Read these off the table that follows. Indices start at 0.
1) Give the entry in row 0 and column 1.
2) Give the entry in the bottom-right corner.
3) Give the entry at row 1, column 0.
4) Give the entry directly above 5083.
5) Give the entry at row 0, column 0.
6) Give the entry just right of the largest entry.
7) Give the entry just right of 6939.
8) Give the entry just left of 5146.
[[7943 3101 3757 7177 4043 7433 5700 8103 6654 6994 6288 7985 3536 6047]
 [7309 6444 4094 7505 2690 6541 8110 3515 4090 3249 5114 3422 6022 6848]
 [3440 6806 2900 7160 2745 2856 8096 3925 3359 5774 3834 5330 2815 3253]
 [6023 3773 4956 5306 7194 4048 8165 5200 5671 2809 8134 6189 6232 3917]
 [7914 8061 5487 7779 3120 3864 8067 6820 7163 3334 6023 4935 5083 5627]
 [4625 7538 5418 8010 7141 7726 5873 7236 2837 3770 5146 7408 3779 5518]
 [2933 8024 4014 4575 4512 2764 3774 7135 3555 7284 6261 6939 5053 5328]]
1) 3101
2) 5328
3) 7309
4) 6232
5) 7943
6) 5200
7) 5053
8) 3770

Read these off the table that follows.
1) Find the 2nd largest entry.
2) Find the last entry, reading row by row.
3) Find the entry directly above -8.7.
4) Find the entry directly above the smallest entry.
5) Find the entry directly below -20.1.
6) Find the maximum.
7) Find the entry directly above 16.9.
8) Find the smallest entry.
[[-14.2  13.7  11.7  -2.2]
 [-20.1   4.5 -13.1 -15.8]
 [ -3.5 -15.8 -13.8  -1.9]
 [ -4.9  16.9 -10.1   9.3]
 [ 21.6  -5.3 -12.9 -39.5]
 [-16.3 -24.1 -14.5  -0.8]
 [ 30.6  -4.3   4.1  10.9]
 [ 16.2  18.1   6.8  28.7]
 [-57.2 -23.2   5.2   3.6]
 [-18.1  -0.5  28.4 -40.9]
 [  7.8  -3.9  21.8  34.0]
 [ -7.2   6.5  -9.0 -17.8]
 [-40.9 -31.2   1.1  18.8]
 [  5.0 -28.2  -1.4  16.5]
 [ 10.4 -15.8  -8.7   4.5]]
1) 30.6
2) 4.5
3) -1.4
4) 16.2
5) -3.5
6) 34.0
7) -15.8
8) -57.2

arr = [228  41  89 101 169]
Which number is the entry just left of 169? 101
Which number is the 2nd entry? 41
Which number is the third entry from the left? 89

data =
[[ 107.74  -66.86   38.89    7.22 -100.23    8.68 -133.75  -27.55    5.75
    30.14  -30.18   58.76]
 [ -27.55  -23.88 -250.39  -53.96    6.72  -49.31    0.17  -38.29   29.16
   -72.13  -15.57  170.79]
 [   2.38  -23.43  192.94  -39.07    6.72  -37.61  130.31  -16.29  -19.99
    30.14    2.92  -94.55]
 [-130.80   -6.11  192.94  -28.49  -21.56  -33.93   64.55  -16.79  -96.42
    -2.78  -52.60 -260.51]
 [-128.87   -2.32  173.99  -43.21    6.03  -47.38  130.31  -16.29  -77.64
    16.52  -31.81 -260.36]
 [  93.28  -66.84 -102.21    7.22 -100.23    8.68 -257.42  -33.82    4.34
   -40.55  -47.70   96.89]
 [ 107.74  -61.78 -135.78  -30.27  -18.31  -14.06   78.06  -30.93   29.16
    29.08    2.92  170.79]
 [   2.50  -45.37 -225.19   -8.31 -100.19   -6.95 -275.92  -39.61  -18.62
  -123.46  -55.47   93.52]
 [-162.04   -2.32 -250.26  -53.93  -22.06  -49.33 -112.52  -39.61  -60.79
  -176.58  -56.18  -39.79]
 [-162.05   -6.62 -128.85  -19.04  -79.14  -31.03 -276.00  -37.43  -96.46
  -176.59  -56.26 -175.44]]
Report the entry just left of -100.19.
A: -8.31
Report the entry just left of -66.84.
A: 93.28
The entry just left of -39.79: -56.18
The minimum is -276.00
Report the entry just right of -52.60.
A: -260.51
Report the entry just right of -79.14.
A: -31.03
Report the entry just left of -275.92.
A: -6.95
Report the entry just left of -66.86.
A: 107.74

a =
[[  -9.478   86.535   84.857   23.245 -118.075   97.812   -9.211  -14.876
    -1.611   -9.985   17.372]
 [ 137.760  145.044  153.171 -149.082 -171.656  185.908  129.740  -20.575
   237.331  135.631 -139.051]
 [  68.367   96.655   96.174  -67.943 -155.768  125.586   65.477  -14.379
   -30.568   71.316  -60.840]
 [-106.844   52.740   62.252  126.169   -4.925   39.364 -104.263  -19.053
   203.788 -114.136  105.538]]
The largest entry -> 237.331
Read off the smallest entry.
-171.656
The entry just right of 23.245 -> -118.075
Read off the entry just right of -114.136.
105.538
The entry just right of 86.535: 84.857
The entry just right of 52.740 is 62.252
Read off the entry just right of the smallest entry.
185.908
The entry just left of -171.656 is -149.082
